Below is a small trained network, with its code and all its weights. Each question gives an input and a class and asks what happens when units are switched off, that is, made to give their printed mean instead of their output.

import numpy as np


def w(rows, s, z=0):
    codes = np.array(rows[::2]) - 128.0
    scale = np.full(codes.shape[1], s)
    scale[-1] = z or s
    return codes * scale


def f(y):
    return y / 2 * (1 + np.tanh(0.7978845608 * (y + 0.044715 * y**3)))


def log_softmax(a):
    a = a - a.max(-1, keepdims=True)
    return a - np.log(np.exp(a).sum(-1, keepdims=True))


def net(x, mask):
    res = np.array(x, float).reshape(1, 7) / 4 @ E
    y = f(res @ A[0][:, :-1].T + A[0][:, -1])
    res = res + np.where(mask, y, B[0][:, -1]) @ B[0][:, :-1]
    return log_softmax(res[-1] @ U[:, :-1].T + U[:, -1])


A, B = {}, {}
E = w([
[154,125,183,219,24,109,129,149,150,137,145],'x0',
[84,121,212,165,171,139,47,102,148,2,74],'x1',
[15,120,71,82,135,124,222,167,121,141,62],'x2',
[81,122,16,188,92,182,118,17,150,153,158],'x3',
[58,100,183,173,96,11,85,165,147,125,92],'x4',
[46,111,135,75,149,72,244,97,97,138,102],'x5',
[144,139,75,147,207,105,143,125,124,105,113],'x6',
],0.0083)
A[0] = w([
[142,128,113,110,114,119,118,120,121,124,121,94],'n1',
[138,126,101,138,126,176,123,87,134,104,143,34],'n2',
[173,126,193,145,137,120,74,147,125,100,124,103],'n3',
[110,130,117,121,134,155,103,150,120,117,120,86],'n4',
[63,130,121,61,151,228,104,204,127,90,97,4],'n5',
[60,130,99,158,112,74,73,94,130,146,122,8],'n6',
[181,134,76,168,138,144,148,133,129,123,128,85],'n7',
[97,133,136,66,198,122,179,148,119,113,110,64],'n8',
[124,131,208,186,140,107,150,152,138,47,102,8],'n9',
[164,131,88,119,121,106,136,166,126,178,139,99],'n10',
[132,125,158,128,74,118,161,138,123,153,119,43],'n11',
[134,123,117,144,136,155,125,76,115,116,134,48],'n12',
[128,126,145,123,92,126,147,144,123,138,133,101],'n13',
[82,126,165,161,131,87,122,134,137,99,110,80],'n14',
[239,130,184,112,145,114,6,144,124,140,151,2],'n15',
[191,135,94,158,131,126,163,166,127,136,125,62],'n16',
[168,128,205,158,135,116,105,147,128,81,132,109],'n17',
[157,130,109,150,122,200,114,35,131,106,137,45],'n18',
[43,125,160,149,125,68,53,126,126,109,118,77],'n19',
[204,118,67,150,151,104,145,158,121,173,144,41],'n20',
[128,136,142,82,157,107,172,113,121,139,132,70],'n21',
[123,124,169,107,88,105,158,102,113,162,145,27],'n22',
[118,123,164,62,214,78,231,137,112,109,120,21],'n23',
[119,125,180,116,30,103,162,136,123,178,142,48],'n24',
],0.016,0.0085)
B[0] = w([
[137,147,119,134,135,128,129,110,134,97,121,125],'n1',
[130,135,154,147,147,188,122,106,119,113,166,160],'n2',
[158,126,169,87,150,95,62,133,119,115,143,224],'n3',
[119,126,123,122,61,163,106,130,121,195,110,131],'n4',
[73,137,86,97,69,208,94,176,183,110,29,166],'n5',
[100,82,50,114,144,68,112,110,184,123,173,161],'n6',
[187,130,104,168,154,134,147,123,107,118,128,165],'n7',
[108,127,131,51,163,114,160,133,110,141,108,196],'n8',
[135,152,202,238,126,152,127,149,51,132,58,210],'n9',
[169,143,118,184,117,127,199,131,125,107,106,175],'n10',
[113,119,170,139,88,126,159,113,148,143,152,156],'n11',
[110,130,159,127,138,173,125,135,116,127,167,149],'n12',
[130,110,159,123,113,116,154,131,134,133,152,147],'n13',
[87,117,128,195,145,92,102,146,93,134,138,188],'n14',
[206,117,114,1,113,90,36,110,186,127,189,254],'n15',
[147,132,72,105,104,88,142,126,137,138,111,152],'n16',
[170,158,188,124,104,113,92,151,97,140,66,226],'n17',
[110,136,175,164,160,238,106,115,94,148,184,198],'n18',
[95,115,63,184,143,60,92,94,114,129,108,213],'n19',
[188,144,57,150,131,112,150,150,123,134,77,173],'n20',
[126,110,134,117,211,115,146,150,109,112,157,162],'n21',
[121,121,161,155,102,157,159,140,157,130,142,150],'n22',
[100,112,158,51,181,83,176,56,68,129,142,214],'n23',
[121,133,207,138,82,129,178,152,189,113,176,193],'n24',
],0.02,0.018)
U = w([
[65,52,40,213,130,55,73,118,149,134,125,127],'0',
[81,124,66,96,112,197,103,202,149,124,27,50],'1',
[158,143,70,175,168,242,103,117,113,155,178,170],'2',
[132,104,150,190,40,116,188,188,187,155,174,252],'3',
[217,138,137,96,113,103,14,161,133,132,129,104],'4',
[222,155,3,173,132,148,198,170,130,167,116,62],'5',
[112,107,155,213,122,63,32,167,68,121,58,48],'6',
[83,96,101,83,189,110,194,147,82,136,65,171],'7',
],0.0058,0.0039)

Each question gives the input, the list of numbers given to net, and the class t.
The units are the neurons (one row each of A and B). Each row of codes is followed by its name. A weight is (code - 128) times the scale printed after its matrix; where a second scale follows, it is the last column's (A, B and U).
mask holds one flag per neuron, in row order. A switched-off neuron (its flag False) gives its mean, the last column of its row in B, instead of its output. The means were averaged over made-up inputs and are rounded, as every weight is.
A unit's drop is (log p(t) with every unit on - log p(t) with that unit switched off) / (log p(t) with every unit on - log p(t) with every unit switched off).
The circuit of an input: a set's keep is (log p(t) with only the set's units on - log p(t) with every unit switched off) / (log p(t) with every unit on - log p(t) with every unit switched off). Starting from the 12 units with the biggest drops (on a tie, the unit counted first), units are removed one at a time, each time the one whose removal leaves the highest keep (on an exact tie, the one counted first), for as long as the keep stays at least 0.8.
circuit, biggest first: the units of the circuit, biggest drop first
top k neurons: the k neurons with the biggest drops, biggest first
drop when u is switched off: that unit's drop, to one decimal
input [-1,-7,-8,7,4,1,-2], class 2: circuit, biggest first : n18, n17
input [3,-3,8,8,6,-4,-7], class 3: circuit, biggest first : n24
input [-4,-7,-4,8,-2,-1,2], class 2: top 2 neurons : n18, n2
input [-1,-5,6,8,7,4,7], class 0: top 2 neurons : n6, n17
input [5,-8,1,-4,4,-8,3], class 5: circuit, biggest first : n10, n20
input [1,7,-3,-6,6,-4,6], class 6: top 3 neurons : n9, n19, n14
input [3,3,7,2,8,8,1], class 0: top 2 neurons : n19, n6
input [3,4,1,3,8,1,-5], class 0: top 2 neurons : n6, n19
input [4,-4,0,1,4,4,7], class 3: top 2 neurons : n19, n8
input [-5,1,4,1,-7,-4,7], class 1: top 2 neurons : n5, n8
input [-1,7,0,2,6,7,6], class 0: top 4 neurons : n6, n19, n17, n3
input [1,2,3,-2,-5,-3,-8], class 1: top 2 neurons : n15, n5
input [-2,-6,-8,-1,-6,8,6], class 5: drop when n16 is switched off : 0.2
input [7,-5,-7,5,-5,3,-1], class 2: circuit, biggest first : n18
input [3,-2,-7,8,4,5,1], class 0: drop when n18 is switched off : -0.1
input [1,-1,2,3,4,3,-2], class 0: drop when n6 is switched off : 0.1
input [2,-7,-2,-5,-6,0,-2], class 5: drop when n23 is switched off : 0.0
